[  7.0  64.4 -88.8 -79.5  51.0  78.6  22.6] result: -79.5, 78.6

[ -1.1  -7.3  31.1  28.6 -80.1 -25.5 -21.3] result: 28.6, 31.1

[[ 80.3  63.3  31.6  -7.4 -43.8]
 [  0.2  40.1  70.5  84.2  79.0]
 [ 77.8  84.9  72.1  41.7   2.6]] result: 70.5, 84.9

[-70.1 -65.1  80.2  18.6  60.0] result: 80.2, 80.2

[-19.9  22.3 -78.6  55.0 -84.6  -3.3  50.8] result: 55.0, 55.0

[-27.0 -83.3 -23.5  -0.4  51.1 -41.7  15.7] result: -0.4, 51.1
---
[[12, -8, 23, -5, 3, -14], [-48, -39, 1, -35, -14, 31]] Out: -39
[[-23, 16, -3, 9, 7], [25, -14, 18, -25, 17]] Out: -14
[[-639, -412, 57, 676, -156, -107, 96], [480, -286, 201, 131, -734, 817, -564]] Out: -286
[[129, 49, 12, 12, 52, 60], [17, 17, 200, 31, 19, 44]] Out: 17
[[50, 78, 60, 213, 63, 142, 87], [138, 143, 13, 113, 112, 178, 40]] Out: 143
[[499, -745, -574, -833, -776, -789, 557], [-729, -743, 479, 595, 582, -828, -723]] Out: -743
[[7626, 5986, 5662, 2769], [5921, 7477, 7945, 6612]] Out: 7477
[[46, 181, 779, 119, 615, 288], [506, 469, 297, 292, 393, 585]] Out: 469
---
(-941, 822, -713, -550, 232) >> -713, 822
(35, 92, 88, 22, 61) >> 88, 92
(205, 10, 136, 148, 152) >> 136, 205
(204, 13, 236, 103, 226) >> 236, 236
(2340, 4175, 8794, 6657, 1936, 6229, 3533) >> 6657, 8794
(-1, -13, -2, 9, -50, 29, 26) >> 9, 29
(36, 38, 82, 41, 24, 211, 72) >> 41, 211
(1073, 5227, 7018, 8379, 7878) >> 7018, 8379
(839, 786, 858, 472, 894, 195, 454) >> 472, 894
---
[ 1.04 -1.64 -1.43  0.28  1.72 -0.87] Answer: -0.87

[  45.055  105.832 -131.481  -36.886  149.577] Answer: 45.055

[ 13.85   4.06  -2.31   0.89 -11.69] Answer: 0.89

[-186.8  160.5 -135.3   82.1 -106.3] Answer: -106.3

[ 1.38 -0.23 -0.15 -0.91] Answer: -0.15

[ 0.144 -0.133  0.004  0.161  0.115] Answer: 0.115

[ 0.16 -0.12  0.08  0.15] Answer: 0.15

[[ 0.02 -0.02  0.13 -0.14  0.03 -0.06]
 [ 0.09 -0.06 -0.09  0.18 -0.12  0.11]
 [ 0.12 -0.18 -0.05 -0.15 -0.07  0.09]] Answer: -0.14

[-129.774  147.081 -119.566 -127.352 -163.867  -25.457] Answer: -127.352
---
[[0.075, 0.172, -0.135, -0.113, 0.057],
 [0.036, -0.034, 0.038, -0.029, 0.136],
 [0.027, -0.048, 0.148, -0.037, 0.026]] Answer: -0.029

[[-0.156, -0.138, 0.062, -0.007, 0.118],
 [-0.013, 0.059, -0.120, -0.017, -0.173]] Answer: -0.017

[[87.30, -89.51, 101.13, 10.23, 193.95],
 [62.19, -108.48, 205.93, -154.73, -197.63]] Answer: -154.73

[[-6.5, 11.3, -9.4, 12.5, 1.4, 1.7, -4.6],
 [-20.6, -19.7, -13.5, -12.5, 4.9, -3.6, -8.3],
 [-4.0, -17.6, 4.2, -2.3, -5.5, 10.1, -22.3]] Answer: -3.6

[[53.890, -133.451, -61.822, -78.661, -69.763, 112.380],
 [28.055, -6.888, -52.396, 4.557, 64.790, 129.565]] Answer: 64.790

[[-33.433, -217.497, 5.515, 106.099, 45.846],
 [-87.517, -226.568, -42.343, 134.015, 72.690],
 [-25.578, -212.595, 19.107, 93.315, 39.452]] Answer: 134.015

[[0.13, 0.22, 0.08, -0.16, 0.18, 0.04, 0.18],
 [0.03, 0.06, 0.08, -0.12, 0.03, 0.20, 0.21]] Answer: 0.20
---
-623  -387   290  -653  -469  -126
-262  -821   580  -626  -506  -601
-> -387

-33   44    6  -18   23   23
 41   14  -12   43   -2  -31
 41   38  -16   27   24   13
-> 44

-41   26  -18  -22   -6 -> 26

23  84  95  46  31  22  82 -> 84

887  801  703  263  299
661  777  463  716  517
212  246  619  512  478
-> 801

 31  -15    8   44   24   -2
  1   22   40    6  -40    7
-> -15

-408  -943  -473   717  -562    33
-319  -345  -403   399  -806  -110
-> -943

3  5  6  6  8  3
0  3  6  1  6  8
-> 5

9538  7398  1813  5787  5349 -> 7398

 53  120  116  239  156  147  161 -> 120
---
 28.5   -4.8  -13.4   26.0   -0.6  -11.1   90.5 ==> 28.5
 85.5  -69.6  -23.9   -7.2   39.5 ==> 85.5
 63.4   16.6   51.4  -80.8  -70.2  -10.9 ==> 63.4
-67.4  -13.9   27.1   25.2   -6.4   -1.3  -31.8 ==> -67.4
 87.2  -57.8  -59.2  -79.0 ==> 87.2
  3.0   38.8   72.2   49.5  -77.4   31.0   77.9 ==> 3.0
---
Q:
[[ 45.0  -8.9  24.5  -0.7   2.3]
 [-73.0   4.8 -31.2  14.4   6.2]
 [ 67.5   1.7  21.0 -22.8 -11.4]]
A: 2.3

Q:
[[-28.0 -60.1  31.3 -23.3  82.3]
 [-22.6 -68.9   9.9  -5.5 -86.7]
 [ 15.5  16.8 -10.6   2.1  71.0]]
A: -5.5

Q: [ 71.3 -15.0  26.7  65.7 -16.1]
A: 26.7

Q: [ -1.1  -6.6  89.6  14.0  29.9  10.5 -27.5]
A: 10.5

Q: [-13.9   1.7 -71.3  35.7 -53.6 -64.5  64.2]
A: -13.9

Q: [-64.7 -30.5 -88.1  -0.5 -41.8]
A: -41.8

Q:
[[-76.4 -14.2   5.0 -14.8  52.6  14.8 -78.8]
 [-52.7 -69.1   0.6  -8.1  40.3   1.0 -20.0]
 [ 58.2  28.2 -32.2   5.1 -44.1 -20.6  66.6]]
A: -8.1

Q: [ 49.1 -60.4 -64.7  30.4 -17.4  67.2  39.1]
A: 30.4
